Here is a tiny trained network, its code and every weight. The questions are about switching its units off for an input and a target symbol, where a switched-off unit gives its printed mean instead of its output.

import numpy as np


def w(rows, s, z=0):
    codes = np.array(rows[::2]) - 128.0
    scale = np.full(codes.shape[1], s)
    scale[-1] = z or s
    return codes * scale


def f(y):
    return y / 2 * (1 + np.tanh(0.7978845608 * (y + 0.044715 * y**3)))


def softmax(a):
    e = np.exp(a - a.max(-1, keepdims=True))
    return e / e.sum(-1, keepdims=True)


def log_softmax(a):
    a = a - a.max(-1, keepdims=True)
    return a - np.log(np.exp(a).sum(-1, keepdims=True))


def net(x, mask):
    ids = ['ΓΩαβζλσ'.index(c) for c in x.split()]
    T = len(ids)
    res = E[ids] + P[:T]
    r = res
    for j in range(3):
        rows = slice(3 * j, 3 * j + 3)
        q, k, v = (r @ M[0][rows].T for M in (Q, K, V))
        z = softmax(np.where(np.tri(T) > 0, q @ k.T / 3**0.5, -1e9)) @ v
        o = O[0][rows]
        res = res + np.where(mask[j], z, o[:, -1]) @ o[:, :-1]
    y = f(res @ A[0][:, :-1].T + A[0][:, -1])
    res = res + np.where(mask[3:11], y, B[0][:, -1]) @ B[0][:, :-1]
    return log_softmax(res[-1] @ U[:, :-1].T + U[:, -1])


Q, K, V, O, A, B = {}, {}, {}, {}, {}, {}
E = w([
[24,91,175],'Γ',
[75,175,227],'Ω',
[107,144,156],'α',
[154,150,79],'β',
[105,255,115],'ζ',
[169,113,155],'λ',
[204,107,73],'σ',
],0.022)
P = w([
[131,151,131],'0',
[213,248,168],'1',
[193,166,137],'2',
[103,143,140],'3',
[198,161,122],'4',
[118,156,144],'5',
],0.011)
Q[0] = w([
[159,74,131],'head 0',
[199,253,156],'head 0',
[154,142,178],'head 0',
[164,142,124],'head 1',
[51,143,242],'head 1',
[86,141,183],'head 1',
[100,199,162],'head 2',
[65,175,116],'head 2',
[173,126,144],'head 2',
],0.014)
K[0] = w([
[181,128,187],'head 0',
[134,69,59],'head 0',
[190,94,77],'head 0',
[77,101,228],'head 1',
[101,119,75],'head 1',
[117,96,152],'head 1',
[76,183,254],'head 2',
[8,162,168],'head 2',
[144,132,90],'head 2',
],0.0094)
V[0] = w([
[77,161,218],'head 0',
[83,214,117],'head 0',
[97,123,33],'head 0',
[53,108,101],'head 1',
[85,120,57],'head 1',
[87,93,233],'head 1',
[133,92,179],'head 2',
[135,157,12],'head 2',
[69,68,96],'head 2',
],0.011)
O[0] = w([
[120,198,214,244],'head 0',
[141,216,100,227],'head 0',
[7,176,130,80],'head 0',
[144,172,177,160],'head 1',
[136,178,166,106],'head 1',
[166,153,186,220],'head 1',
[137,67,117,155],'head 2',
[2,129,158,2],'head 2',
[149,210,164,106],'head 2',
],0.0096,0.0081)
A[0] = w([
[160,150,116,10],'neuron 0',
[232,255,45,195],'neuron 1',
[72,179,85,26],'neuron 2',
[195,116,105,176],'neuron 3',
[187,255,195,249],'neuron 4',
[176,142,186,4],'neuron 5',
[161,162,174,87],'neuron 6',
[40,49,167,200],'neuron 7',
],0.0061,0.0029)
B[0] = w([
[91,180,109,132],'neuron 0',
[116,138,234,206],'neuron 1',
[197,194,217,133],'neuron 2',
[83,179,94,145],'neuron 3',
[2,84,112,253],'neuron 4',
[191,123,118,166],'neuron 5',
[125,78,23,170],'neuron 6',
[233,131,151,128],'neuron 7',
],0.0057,0.023)
U = w([
[135,50,246,232],'Γ',
[233,74,215,4],'Ω',
[146,54,163,5],'α',
[102,114,42,252],'β',
[94,163,108,7],'ζ',
[229,1,160,91],'λ',
[104,22,57,40],'σ',
],0.0065,0.0045)

Each question gives the input, a string of symbols that net reads in full, and the target symbol t.
The units are the heads (3 rows each of Q, K, V and O) and the neurons (one row each of A and B). Each row of codes is followed by its name. A weight is (code - 128) times the scale printed after its matrix; where a second scale follows, it is the last column's (O, A, B and U).
mask holds one flag per unit, heads first, then neurons. A switched-off unit (its flag False) gives its mean, the last column of its rows in O or B, instead of its output. The means were averaged over made-up inputs and are rounded, as every weight is.
A unit's drop is (log p(t) with every unit on - log p(t) with that unit switched off) / (log p(t) with every unit on - log p(t) with every unit switched off).
The circuit of an input: a set's keep is (log p(t) with only the set's units on - log p(t) with every unit switched off) / (log p(t) with every unit on - log p(t) with every unit switched off). Starting from all 11 units, units are removed one at a time, each time the one whose removal leaves the highest keep (on an exact tie, the one counted first), for as long as the keep stays at least 0.8.
circuit, biggest first: the units of the circuit, biggest drop first
top k neurons: the k neurons with the biggest drops, biggest first
heads that matter: for each layer, one digit per head in row order, 1 if its drop is at least 0.15 and else 0, layers parted by /
drop of u: that unit's drop, to one decimal
input ζ λ Γ Γ σ, target σ: heads that matter : 111
input Γ Γ Γ Γ Γ σ, target Γ: top neuron : [neuron 6]
input β σ ζ Ω, target β: circuit, biggest first : [head 1; head 0]
input Γ Γ Γ Γ Γ β, target Γ: top 2 neurons : [neuron 1; neuron 4]
input Γ Γ Ω β σ, target σ: heads that matter : 101
input σ β β Ω, target σ: circuit, biggest first : [head 0; head 1]
input λ Ω α α, target λ: circuit, biggest first : [head 2; head 0]
input α α λ, target λ: circuit, biggest first : [head 0; head 1]
input Γ Γ Γ ζ, target Γ: top 2 neurons : [neuron 1; neuron 4]
input ζ ζ Γ λ σ Γ, target ζ: drop of head 0 : 0.7
input β β β λ, target β: drop of head 1 : 0.4
input λ λ ζ Ω, target λ: drop of neuron 5 : 0.0
input Ω Ω ζ Γ λ, target λ: drop of head 0 : 0.7
